Below are the code and all the weights of a small trained network. Each question names an input and a class and asks about switching units off, where a switched-off unit gives its printed mean instead of its output.

import numpy as np


def w(rows, s, z=0):
    codes = np.array(rows[::2]) - 128.0
    scale = np.full(codes.shape[1], s)
    scale[-1] = z or s
    return codes * scale


def norm(h):
    return h / np.sqrt((h * h).mean(-1, keepdims=True) + 1e-5)


def f(y):
    return y / 2 * (1 + np.tanh(0.7978845608 * (y + 0.044715 * y**3)))


def log_softmax(a):
    a = a - a.max(-1, keepdims=True)
    return a - np.log(np.exp(a).sum(-1, keepdims=True))


def net(x, mask):
    res = np.array(x, float).reshape(1, 4) / 4 @ E
    u = 0
    for l in range(2):
        y = f(norm(res) @ A[l][:, :-1].T + A[l][:, -1])
        res = res + np.where(mask[u : u + 12], y, B[l][:, -1]) @ B[l][:, :-1]
        u += 12
    return log_softmax(norm(res)[-1] @ U[:, :-1].T + U[:, -1])


A, B = {}, {}
E = w([
[119,2,175],'x0',
[127,129,126],'x1',
[69,76,5],'x2',
[197,97,92],'x3',
],0.0096)
A[0] = w([
[254,110,121,81],'0.n1',
[130,119,122,32],'0.n2',
[117,138,111,80],'0.n3',
[200,154,74,135],'0.n4',
[117,130,76,129],'0.n5',
[132,103,116,36],'0.n6',
[110,96,181,12],'0.n7',
[133,99,128,42],'0.n8',
[189,91,186,42],'0.n9',
[129,91,146,2],'0.n10',
[216,86,71,73],'0.n11',
[134,98,122,55],'0.n12',
],0.017,0.0073)
B[0] = w([
[60,147,204,254],'0.n1',
[156,53,116,90],'0.n2',
[142,124,152,109],'0.n3',
[117,178,109,241],'0.n4',
[153,145,134,193],'0.n5',
[160,77,115,102],'0.n6',
[118,137,78,144],'0.n7',
[145,107,117,106],'0.n8',
[186,138,128,228],'0.n9',
[158,99,86,111],'0.n10',
[7,120,155,214],'0.n11',
[157,99,110,112],'0.n12',
],0.014,0.0042)
A[1] = w([
[146,58,129,115],'1.n1',
[114,3,169,70],'1.n2',
[170,181,77,2],'1.n3',
[88,119,66,174],'1.n4',
[161,176,145,244],'1.n5',
[133,94,57,62],'1.n6',
[170,164,127,183],'1.n7',
[145,66,175,75],'1.n8',
[118,101,73,121],'1.n9',
[158,55,135,103],'1.n10',
[57,127,154,53],'1.n11',
[119,86,80,86],'1.n12',
],0.022,0.0058)
B[1] = w([
[137,207,45,167],'1.n1',
[103,236,55,239],'1.n2',
[106,141,53,153],'1.n3',
[186,82,245,214],'1.n4',
[148,34,87,255],'1.n5',
[240,78,218,153],'1.n6',
[138,66,101,184],'1.n7',
[122,144,58,182],'1.n8',
[232,138,254,164],'1.n9',
[128,158,35,165],'1.n10',
[37,98,148,195],'1.n11',
[188,165,179,159],'1.n12',
],0.01,0.0084)
U = w([
[169,204,7,97],'0',
[160,115,104,254],'1',
[248,105,170,78],'2',
[75,132,137,63],'3',
],0.019,0.011)

Each question gives the input, the list of numbers given to net, and the class t.
The units are the neurons (one row each of A and B). Each row of codes is followed by its name. A weight is (code - 128) times the scale printed after its matrix; where a second scale follows, it is the last column's (A, B and U).
mask holds one flag per neuron, layer by layer. A switched-off neuron (its flag False) gives its mean, the last column of its row in B, instead of its output. The means were averaged over made-up inputs and are rounded, as every weight is.
A unit's drop is (log p(t) with every unit on - log p(t) with that unit switched off) / (log p(t) with every unit on - log p(t) with every unit switched off).
unit that matters most: the unit with the biggest drop
top k neurons: the k neurons with the biggest drops, biggest first
top k neurons in layer l: the k neurons of layer l with the biggest drops, biggest first
drop when u is switched off: that unit's drop, to one decimal
input [1,0,8,-8], class 2: unit that matters most => 0.n1
input [5,5,3,6], class 3: top 2 neurons => 0.n11, 1.n11
input [-1,-3,2,0], class 1: top 3 neurons in layer 0 => 0.n5, 0.n9, 0.n1
input [-6,-4,7,3], class 2: top 2 neurons in layer 1 => 1.n4, 1.n2
input [-6,-1,7,3], class 2: top 2 neurons => 1.n4, 0.n1
input [4,4,1,3], class 0: top 2 neurons => 1.n2, 0.n4
input [-4,-1,-8,-6], class 2: top 2 neurons => 0.n11, 0.n1
input [3,-5,-4,6], class 3: top 2 neurons => 0.n1, 0.n11
input [2,0,4,-4], class 2: top 3 neurons => 0.n1, 0.n11, 1.n4
input [-1,-3,7,-6], class 2: top 2 neurons in layer 0 => 0.n1, 0.n11
input [-3,0,-8,-3], class 2: top 2 neurons in layer 1 => 1.n11, 1.n5
input [-7,-2,-5,8], class 3: top 2 neurons in layer 0 => 0.n1, 0.n9
input [3,-1,4,8], class 3: drop when 0.n11 is switched off => 1.0
input [-3,0,4,5], class 3: drop when 0.n11 is switched off => 1.1
input [-5,-4,8,-1], class 2: drop when 1.n4 is switched off => 0.2
input [5,1,0,5], class 0: top neuron => 1.n2
